Below is a small trained network, with its code and all its weights. Each question gives an input and a class and asks what happens when units are switched off, that is, made to give their printed mean instead of their output.

import numpy as np


def w(rows, s, z=0):
    codes = np.array(rows[::2]) - 128.0
    scale = np.full(codes.shape[1], s)
    scale[-1] = z or s
    return codes * scale


def norm(h):
    return h / np.sqrt((h * h).mean(-1, keepdims=True) + 1e-5)


def f(y):
    return y / 2 * (1 + np.tanh(0.7978845608 * (y + 0.044715 * y**3)))


def log_softmax(a):
    a = a - a.max(-1, keepdims=True)
    return a - np.log(np.exp(a).sum(-1, keepdims=True))


def net(x, mask):
    res = np.array(x, float).reshape(1, 5) / 4 @ E
    u = 0
    for l in range(2):
        y = f(norm(res) @ A[l][:, :-1].T + A[l][:, -1])
        res = res + np.where(mask[u : u + 14], y, B[l][:, -1]) @ B[l][:, :-1]
        u += 14
    return log_softmax(norm(res)[-1] @ U[:, :-1].T + U[:, -1])


A, B = {}, {}
E = w([
[105,127,106,126,3,177,155,101,201,142],'x0',
[111,120,108,202,154,105,176,193,192,37],'x1',
[174,108,24,170,93,156,153,95,22,127],'x2',
[61,132,60,156,110,25,93,69,149,165],'x3',
[163,150,85,84,130,142,49,120,141,37],'x4',
],0.0056)
A[0] = w([
[163,98,141,59,94,161,69,99,101,198,17],'L0N1',
[18,217,232,85,133,169,95,102,240,135,87],'L0N2',
[36,142,59,120,115,57,76,69,114,170,119],'L0N3',
[181,127,140,134,242,85,85,156,75,155,209],'L0N4',
[123,67,97,167,124,115,147,191,158,58,3],'L0N5',
[83,86,184,139,126,131,228,166,116,254,139],'L0N6',
[200,181,109,74,102,147,7,105,174,55,31],'L0N7',
[111,166,154,118,41,206,150,60,162,124,81],'L0N8',
[131,98,44,119,35,151,167,123,45,104,73],'L0N9',
[175,122,89,185,95,116,194,105,56,105,31],'L0N10',
[157,128,120,73,156,142,90,46,107,208,26],'L0N11',
[116,107,56,214,142,120,177,196,171,74,15],'L0N12',
[94,78,107,195,43,211,91,116,189,131,173],'L0N13',
[214,56,215,92,105,241,148,141,87,110,90],'L0N14',
],0.0065,0.0016)
B[0] = w([
[154,239,158,150,157,86,141,68,223,145,200],'L0N1',
[138,69,108,149,189,191,72,120,127,219,247],'L0N2',
[65,111,213,111,154,178,149,123,90,9,241],'L0N3',
[100,147,3,86,101,133,172,199,137,192,252],'L0N4',
[151,174,186,113,138,93,167,37,168,172,187],'L0N5',
[228,101,106,167,22,80,79,136,84,49,247],'L0N6',
[203,81,135,200,11,64,115,154,56,114,227],'L0N7',
[138,111,54,98,178,104,242,188,74,142,201],'L0N8',
[136,45,182,122,199,169,43,154,190,205,227],'L0N9',
[129,113,142,107,159,153,49,159,214,125,202],'L0N10',
[149,211,163,118,121,132,141,124,230,137,203],'L0N11',
[170,193,191,86,140,137,110,72,150,140,232],'L0N12',
[109,208,45,70,212,48,129,176,36,148,221],'L0N13',
[5,129,167,159,104,158,153,96,134,51,244],'L0N14',
],0.0068,0.0047)
A[1] = w([
[26,139,142,144,95,178,142,133,124,54,101],'L1N1',
[94,160,85,33,123,102,192,205,111,164,55],'L1N2',
[167,141,137,212,173,96,194,123,190,132,93],'L1N3',
[179,190,139,152,126,91,174,75,202,108,102],'L1N4',
[41,99,93,114,137,83,78,22,109,102,45],'L1N5',
[59,148,170,140,131,221,149,112,71,61,12],'L1N6',
[15,94,180,118,153,124,157,58,63,44,29],'L1N7',
[125,119,121,73,110,97,73,181,122,67,145],'L1N8',
[114,34,97,147,165,182,48,142,183,170,68],'L1N9',
[178,255,188,130,131,117,164,60,148,157,31],'L1N10',
[198,94,141,178,28,60,101,137,79,89,6],'L1N11',
[117,149,158,97,84,176,112,100,81,225,86],'L1N12',
[177,66,85,188,172,194,57,94,154,160,85],'L1N13',
[111,167,71,91,130,101,167,191,155,122,78],'L1N14',
],0.0074,0.0026)
B[1] = w([
[20,170,150,99,142,53,125,84,143,174,179],'L1N1',
[117,89,44,153,125,87,168,74,36,92,210],'L1N2',
[151,148,97,53,84,194,36,108,133,84,175],'L1N3',
[170,177,98,122,138,158,61,81,101,117,220],'L1N4',
[116,166,203,96,103,139,191,254,145,91,160],'L1N5',
[66,136,223,94,133,46,166,144,153,94,175],'L1N6',
[26,145,197,119,96,85,206,96,121,98,178],'L1N7',
[156,96,167,150,74,105,195,47,119,202,180],'L1N8',
[102,17,152,156,171,203,131,105,149,165,217],'L1N9',
[160,230,112,103,174,182,56,49,132,56,254],'L1N10',
[198,157,150,232,26,46,140,159,178,223,225],'L1N11',
[170,96,113,105,159,124,90,170,158,34,162],'L1N12',
[88,90,157,149,155,160,101,154,171,151,203],'L1N13',
[123,141,75,79,133,180,177,81,82,158,178],'L1N14',
],0.0074,0.005)
U = w([
[103,45,158,139,195,192,79,181,187,157,130],'0',
[173,250,125,82,139,134,76,92,163,54,127],'1',
[32,154,223,112,94,64,211,164,129,82,125],'2',
[221,114,136,214,28,49,126,170,141,175,129],'3',
[109,112,9,87,161,111,209,128,50,144,125],'4',
[106,142,144,175,147,119,146,66,118,163,153],'5',
[122,184,150,215,158,150,149,145,76,142,3],'6',
],0.014,0.029)

Each question gives the input, the list of numbers given to net, and the class t.
The units are the neurons (one row each of A and B). Each row of codes is followed by its name. A weight is (code - 128) times the scale printed after its matrix; where a second scale follows, it is the last column's (A, B and U).
mask holds one flag per neuron, layer by layer. A switched-off neuron (its flag False) gives its mean, the last column of its row in B, instead of its output. The means were averaged over made-up inputs and are rounded, as every weight is.
A unit's drop is (log p(t) with every unit on - log p(t) with that unit switched off) / (log p(t) with every unit on - log p(t) with every unit switched off).
The circuit of an input: a set's keep is (log p(t) with only the set's units on - log p(t) with every unit switched off) / (log p(t) with every unit on - log p(t) with every unit switched off). Starting from the 12 units with the biggest drops (on a tie, the unit counted first), units are removed one at a time, each time the one whose removal leaves the highest keep (on an exact tie, the one counted first), for as long as the keep stays at least 0.8.
units of the circuit, in order: the units of the circuit, biggest drop first
top k neurons: the k neurons with the biggest drops, biggest first
k most important neurons of layer l: the k neurons of layer l with the biggest drops, biggest first
input [-2,-1,-1,5,6], class 3: top 3 neurons : L0N7, L1N11, L0N14
input [2,8,-4,-2,-8], class 1: top 2 neurons : L0N12, L0N7
input [-4,-7,2,-3,-8], class 3: units of the circuit, in order : L0N6
input [1,6,-1,-1,-7], class 3: top 4 neurons : L0N6, L1N11, L0N1, L0N11
input [2,-4,4,4,-5], class 3: top 2 neurons : L0N6, L0N14
input [-6,3,2,-5,-6], class 3: top 4 neurons : L0N6, L0N3, L0N13, L0N8
input [7,8,7,1,-2], class 1: 2 most important neurons of layer 0 : L0N12, L0N5
input [-4,4,4,-3,-2], class 0: 2 most important neurons of layer 0 : L0N10, L0N13
input [-7,5,8,-7,-5], class 0: top 2 neurons : L0N10, L0N3
input [3,0,4,3,5], class 3: top 2 neurons : L0N7, L0N2
input [6,1,8,2,-8], class 0: top 2 neurons : L0N9, L0N10
input [-1,5,1,5,6], class 3: top 2 neurons : L0N7, L1N11
input [-8,-6,-4,7,0], class 4: 3 most important neurons of layer 0 : L0N4, L0N14, L0N11
input [4,-3,-2,-3,-3], class 4: units of the circuit, in order : L0N8
input [5,-8,6,8,0], class 1: units of the circuit, in order : L0N11, L1N12
input [8,-3,-7,6,-2], class 4: units of the circuit, in order : L0N8, L0N13, L1N2
input [0,-4,5,5,-3], class 0: top 3 neurons : L0N9, L0N14, L0N10
input [-7,-2,-7,-8,-7], class 2: units of the circuit, in order : L0N14, L0N9
input [8,-4,1,5,6], class 4: top 3 neurons : L0N13, L0N8, L0N6
input [-7,-3,-1,-1,-2], class 4: units of the circuit, in order : L0N4
input [-7,-4,6,7,3], class 2: units of the circuit, in order : L0N3, L1N5
